Here is a tiny trained network, its code and every weight. The questions are about switching its units off for an input and a class, where a switched-off unit gives its printed mean instead of its output.

import numpy as np


def w(rows, s, z=0):
    codes = np.array(rows[::2]) - 128.0
    scale = np.full(codes.shape[1], s)
    scale[-1] = z or s
    return codes * scale


def norm(h):
    return h / np.sqrt((h * h).mean(-1, keepdims=True) + 1e-5)


def f(y):
    return y / 2 * (1 + np.tanh(0.7978845608 * (y + 0.044715 * y**3)))


def log_softmax(a):
    a = a - a.max(-1, keepdims=True)
    return a - np.log(np.exp(a).sum(-1, keepdims=True))


def net(x, mask):
    res = np.array(x, float).reshape(1, 3) / 4 @ E
    u = 0
    for l in range(3):
        y = f(norm(res) @ A[l][:, :-1].T + A[l][:, -1])
        res = res + np.where(mask[u : u + 13], y, B[l][:, -1]) @ B[l][:, :-1]
        u += 13
    return log_softmax(norm(res)[-1] @ U[:, :-1].T + U[:, -1])


A, B = {}, {}
E = w([
[97,61,86],'x0',
[194,157,2],'x1',
[75,162,115],'x2',
],0.0085)
A[0] = w([
[155,169,152,32],'L0N1',
[80,11,92,96],'L0N2',
[116,104,167,4],'L0N3',
[162,176,157,30],'L0N4',
[179,227,177,80],'L0N5',
[186,162,171,11],'L0N6',
[130,124,133,43],'L0N7',
[139,116,154,58],'L0N8',
[239,49,193,116],'L0N9',
[6,184,96,95],'L0N10',
[52,62,54,130],'L0N11',
[118,252,156,35],'L0N12',
[255,20,160,87],'L0N13',
],0.012,0.0036)
B[0] = w([
[146,128,161,124],'L0N1',
[186,143,222,217],'L0N2',
[100,131,105,128],'L0N3',
[147,126,156,133],'L0N4',
[193,96,147,208],'L0N5',
[134,127,148,139],'L0N6',
[113,94,111,103],'L0N7',
[98,126,148,118],'L0N8',
[73,172,115,245],'L0N9',
[94,220,112,203],'L0N10',
[213,194,176,212],'L0N11',
[153,153,153,193],'L0N12',
[106,246,131,253],'L0N13',
],0.012,0.0046)
A[1] = w([
[17,172,54,62],'L1N1',
[69,110,141,135],'L1N2',
[78,128,134,113],'L1N3',
[117,97,120,55],'L1N4',
[40,66,99,64],'L1N5',
[106,108,150,67],'L1N6',
[85,73,127,59],'L1N7',
[103,88,171,61],'L1N8',
[156,102,155,104],'L1N9',
[147,76,2,109],'L1N10',
[199,33,160,3],'L1N11',
[97,98,122,41],'L1N12',
[49,13,148,102],'L1N13',
],0.012,0.0047)
B[1] = w([
[163,137,143,224],'L1N1',
[126,109,109,150],'L1N2',
[112,119,98,135],'L1N3',
[85,149,188,28],'L1N4',
[91,110,128,93],'L1N5',
[76,138,50,70],'L1N6',
[36,120,173,65],'L1N7',
[110,88,83,110],'L1N8',
[163,57,135,115],'L1N9',
[254,141,90,254],'L1N10',
[110,208,168,92],'L1N11',
[68,90,162,38],'L1N12',
[110,118,177,160],'L1N13',
],0.007,0.0016)
A[2] = w([
[7,89,219,220],'L2N1',
[41,223,111,78],'L2N2',
[25,87,187,254],'L2N3',
[155,207,162,181],'L2N4',
[220,91,208,97],'L2N5',
[41,80,214,172],'L2N6',
[141,116,71,61],'L2N7',
[182,126,157,55],'L2N8',
[52,85,150,100],'L2N9',
[87,97,121,80],'L2N10',
[140,200,180,93],'L2N11',
[32,54,234,186],'L2N12',
[56,213,102,69],'L2N13',
],0.012,0.0032)
B[2] = w([
[220,165,87,192],'L2N1',
[39,144,55,188],'L2N2',
[193,150,79,174],'L2N3',
[76,88,192,255],'L2N4',
[98,2,170,179],'L2N5',
[214,152,67,173],'L2N6',
[151,170,162,124],'L2N7',
[139,98,153,146],'L2N8',
[148,138,91,136],'L2N9',
[101,86,35,117],'L2N10',
[73,89,136,218],'L2N11',
[216,176,92,181],'L2N12',
[36,153,84,173],'L2N13',
],0.0098,0.0095)
U = w([
[217,174,110,174],'0',
[145,113,249,196],'1',
[48,224,167,164],'2',
[70,99,168,215],'3',
[91,44,93,2],'4',
[85,41,85,4],'5',
[99,67,98,22],'6',
],0.018,0.0092)

Each question gives the input, the list of numbers given to net, and the class t.
The units are the neurons (one row each of A and B). Each row of codes is followed by its name. A weight is (code - 128) times the scale printed after its matrix; where a second scale follows, it is the last column's (A, B and U).
mask holds one flag per neuron, layer by layer. A switched-off neuron (its flag False) gives its mean, the last column of its row in B, instead of its output. The means were averaged over made-up inputs and are rounded, as every weight is.
A unit's drop is (log p(t) with every unit on - log p(t) with that unit switched off) / (log p(t) with every unit on - log p(t) with every unit switched off).
The circuit of an input: a set's keep is (log p(t) with only the set's units on - log p(t) with every unit switched off) / (log p(t) with every unit on - log p(t) with every unit switched off). Starting from the 12 units with the biggest drops (on a tie, the unit counted first), units are removed one at a time, each time the one whose removal leaves the highest keep (on an exact tie, the one counted first), for as long as the keep stays at least 0.8.
units of the circuit, in order: the units of the circuit, biggest drop first
k most important neurons: the k neurons with the biggest drops, biggest first
k most important neurons of layer l: the k neurons of layer l with the biggest drops, biggest first
drop of u: that unit's drop, to one decimal
input [-4,-3,-8], class 2: units of the circuit, in order => (L0N9)
input [-5,-5,4], class 0: 3 most important neurons => (L0N13 L0N11 L1N10)
input [-4,2,-6], class 2: units of the circuit, in order => (L0N13 L0N9)
input [-7,-5,6], class 1: units of the circuit, in order => (L0N9 L0N13)
input [6,5,7], class 2: 3 most important neurons => (L0N10 L0N11 L0N5)
input [-3,-4,0], class 0: 2 most important neurons => (L0N11 L0N13)
input [-1,-4,-3], class 0: 3 most important neurons => (L0N11 L0N10 L2N1)
input [7,-6,6], class 1: 4 most important neurons => (L0N2 L0N11 L0N9 L0N13)
input [0,-4,-4], class 0: 2 most important neurons of layer 0 => (L0N11 L0N10)
input [-7,6,-7], class 1: 2 most important neurons => (L0N5 L0N10)
input [-5,1,-7], class 2: 2 most important neurons => (L0N13 L0N9)
input [8,5,3], class 1: 2 most important neurons => (L0N11 L0N2)
input [7,1,-6], class 1: 3 most important neurons => (L0N2 L0N11 L0N10)
input [2,2,1], class 3: most important neuron of layer 2 => (L2N5)
input [-2,-4,-3], class 0: 2 most important neurons => (L0N11 L0N10)
input [0,7,-8], class 2: 2 most important neurons => (L0N13 L0N5)
input [-7,-8,-7], class 0: 2 most important neurons => (L0N11 L0N2)
input [-3,1,-4], class 2: 2 most important neurons => (L0N13 L0N9)
input [-2,1,-5], class 2: drop of L0N13 => 0.1
input [6,0,3], class 1: drop of L1N1 => 0.0
input [8,3,4], class 1: most important neuron => (L0N11)
